Below are the code and all the weights of a small trained network. Each question names an input and a target symbol and asks about switching units off, where a switched-off unit gives its printed mean instead of its output.

import numpy as np


def w(rows, s, z=0):
    codes = np.array(rows[::2]) - 128.0
    scale = np.full(codes.shape[1], s)
    scale[-1] = z or s
    return codes * scale


def norm(h):
    return h / np.sqrt((h * h).mean(-1, keepdims=True) + 1e-5)


def f(y):
    return y / 2 * (1 + np.tanh(0.7978845608 * (y + 0.044715 * y**3)))


def softmax(a):
    e = np.exp(a - a.max(-1, keepdims=True))
    return e / e.sum(-1, keepdims=True)


def log_softmax(a):
    a = a - a.max(-1, keepdims=True)
    return a - np.log(np.exp(a).sum(-1, keepdims=True))


def net(x, mask):
    ids = ['βγδζηλ'.index(c) for c in x.split()]
    T = len(ids)
    res = E[ids] + P[:T]
    u = 0
    for l in range(2):
        q, k, v = (norm(res) @ M[l].T for M in (Q, K, V))
        z = softmax(np.where(np.tri(T) > 0, q @ k.T / 3**0.5, -1e9)) @ v
        res = res + np.where(mask[u], z, O[l][:, -1]) @ O[l][:, :-1]
        u += 1
        y = f(norm(res) @ A[l][:, :-1].T + A[l][:, -1])
        res = res + np.where(mask[u : u + 4], y, B[l][:, -1]) @ B[l][:, :-1]
        u += 4
    return log_softmax(norm(res)[-1] @ U[:, :-1].T + U[:, -1])


Q, K, V, O, A, B = {}, {}, {}, {}, {}, {}
E = w([
[76,2,107,116],'β',
[184,157,237,136],'γ',
[209,87,149,89],'δ',
[102,204,142,141],'ζ',
[43,122,171,124],'η',
[175,162,31,137],'λ',
],0.02)
P = w([
[248,135,3,197],'0',
[172,153,92,118],'1',
[143,140,97,107],'2',
[122,113,128,111],'3',
[104,102,136,101],'4',
[70,84,122,72],'5',
[77,68,149,88],'6',
[42,69,152,68],'7',
[32,57,149,58],'8',
[40,38,170,62],'9',
],0.0072)
Q[0] = w([
[106,255,87,59],'L0H0',
[106,102,56,117],'L0H0',
[40,182,134,143],'L0H0',
],0.008)
K[0] = w([
[136,202,45,127],'L0H0',
[59,69,46,71],'L0H0',
[45,253,136,65],'L0H0',
],0.0065)
V[0] = w([
[166,104,254,157],'L0H0',
[81,107,219,209],'L0H0',
[144,200,121,218],'L0H0',
],0.0072)
O[0] = w([
[169,184,39,13,88],'L0H0',
[156,100,65,133,48],'L0H0',
[118,2,116,101,3],'L0H0',
],0.0088,0.0012)
A[0] = w([
[64,48,189,103,92],'L0N0',
[146,130,116,246,58],'L0N1',
[143,110,113,87,3],'L0N2',
[162,88,105,77,43],'L0N3',
],0.011,0.0066)
B[0] = w([
[120,174,111,37,254],'L0N0',
[81,187,124,1,171],'L0N1',
[105,56,100,88,104],'L0N2',
[142,33,119,135,126],'L0N3',
],0.0096,0.0054)
Q[1] = w([
[56,44,253,189],'L1H0',
[199,186,171,127],'L1H0',
[122,35,216,93],'L1H0',
],0.0063)
K[1] = w([
[162,233,37,149],'L1H0',
[74,42,71,218],'L1H0',
[165,199,1,36],'L1H0',
],0.006)
V[1] = w([
[105,167,6,142],'L1H0',
[27,100,189,107],'L1H0',
[150,204,122,118],'L1H0',
],0.011)
O[1] = w([
[100,165,2,189,254],'L1H0',
[34,91,124,116,138],'L1H0',
[116,240,54,54,202],'L1H0',
],0.0092,0.0034)
A[1] = w([
[171,69,62,141,62],'L1N0',
[125,187,170,254,198],'L1N1',
[205,163,204,52,3],'L1N2',
[177,116,141,77,57],'L1N3',
],0.014,0.0061)
B[1] = w([
[215,75,62,152,139],'L1N0',
[200,186,212,253,161],'L1N1',
[49,155,121,86,252],'L1N2',
[112,78,92,132,172],'L1N3',
],0.013,0.0043)
U = w([
[186,150,98,206,254],'β',
[226,95,182,101,85],'γ',
[204,118,255,108,86],'δ',
[59,105,154,109,15],'ζ',
[110,68,202,233,196],'η',
[93,51,127,198,69],'λ',
],0.0072,0.0042)

Each question gives the input, a string of symbols that net reads in full, and the target symbol t.
The units are the heads (3 rows each of Q, K, V and O) and the neurons (one row each of A and B). Each row of codes is followed by its name. A weight is (code - 128) times the scale printed after its matrix; where a second scale follows, it is the last column's (O, A, B and U).
mask holds one flag per unit, layer by layer, with each layer's heads first. A switched-off unit (its flag False) gives its mean, the last column of its rows in O or B, instead of its output. The means were averaged over made-up inputs and are rounded, as every weight is.
A unit's drop is (log p(t) with every unit on - log p(t) with that unit switched off) / (log p(t) with every unit on - log p(t) with every unit switched off).
The circuit of an input: a set's keep is (log p(t) with only the set's units on - log p(t) with every unit switched off) / (log p(t) with every unit on - log p(t) with every unit switched off). Starting from all 10 units, units are removed one at a time, each time the one whose removal leaves the highest keep (on an exact tie, the one counted first), for as long as the keep stays at least 0.8.
circuit, biggest first: the units of the circuit, biggest drop first
unit that matters most: the unit with the biggest drop
k most important neurons: the k neurons with the biggest drops, biggest first
top k neurons in layer l: the k neurons of layer l with the biggest drops, biggest first
drop when u is switched off: that unit's drop, to one decimal
input λ λ β λ η δ λ, target ζ: circuit, biggest first => L0N1; L0H0; L1H0
input β β β β γ λ, target η: circuit, biggest first => L1H0; L0H0
input β ζ δ β β β β β γ λ, target η: unit that matters most => L1H0
input β δ γ β β β β β ζ, target η: 2 most important neurons => L0N1; L1N1
input γ β γ, target ζ: 2 most important neurons => L1N2; L1N3
input λ η β λ λ γ, target β: 2 most important neurons => L0N0; L0N1
input λ β λ δ, target β: 2 most important neurons => L0N0; L0N1
input η β β β γ, target η: top 2 neurons in layer 0 => L0N1; L0N0
input β λ γ, target η: top 2 neurons in layer 0 => L0N0; L0N1
input λ ζ β δ δ, target ζ: top 2 neurons in layer 1 => L1N2; L1N3
input δ ζ β β δ, target ζ: 2 most important neurons => L1N2; L0N0
input β η β δ β η ζ, target η: drop when L1H0 is switched off => 0.3
input δ γ ζ λ β γ, target ζ: drop when L1N2 is switched off => 0.9
input δ λ λ η λ, target ζ: circuit, biggest first => L1H0
input λ λ β, target β: drop when L0H0 is switched off => -0.2
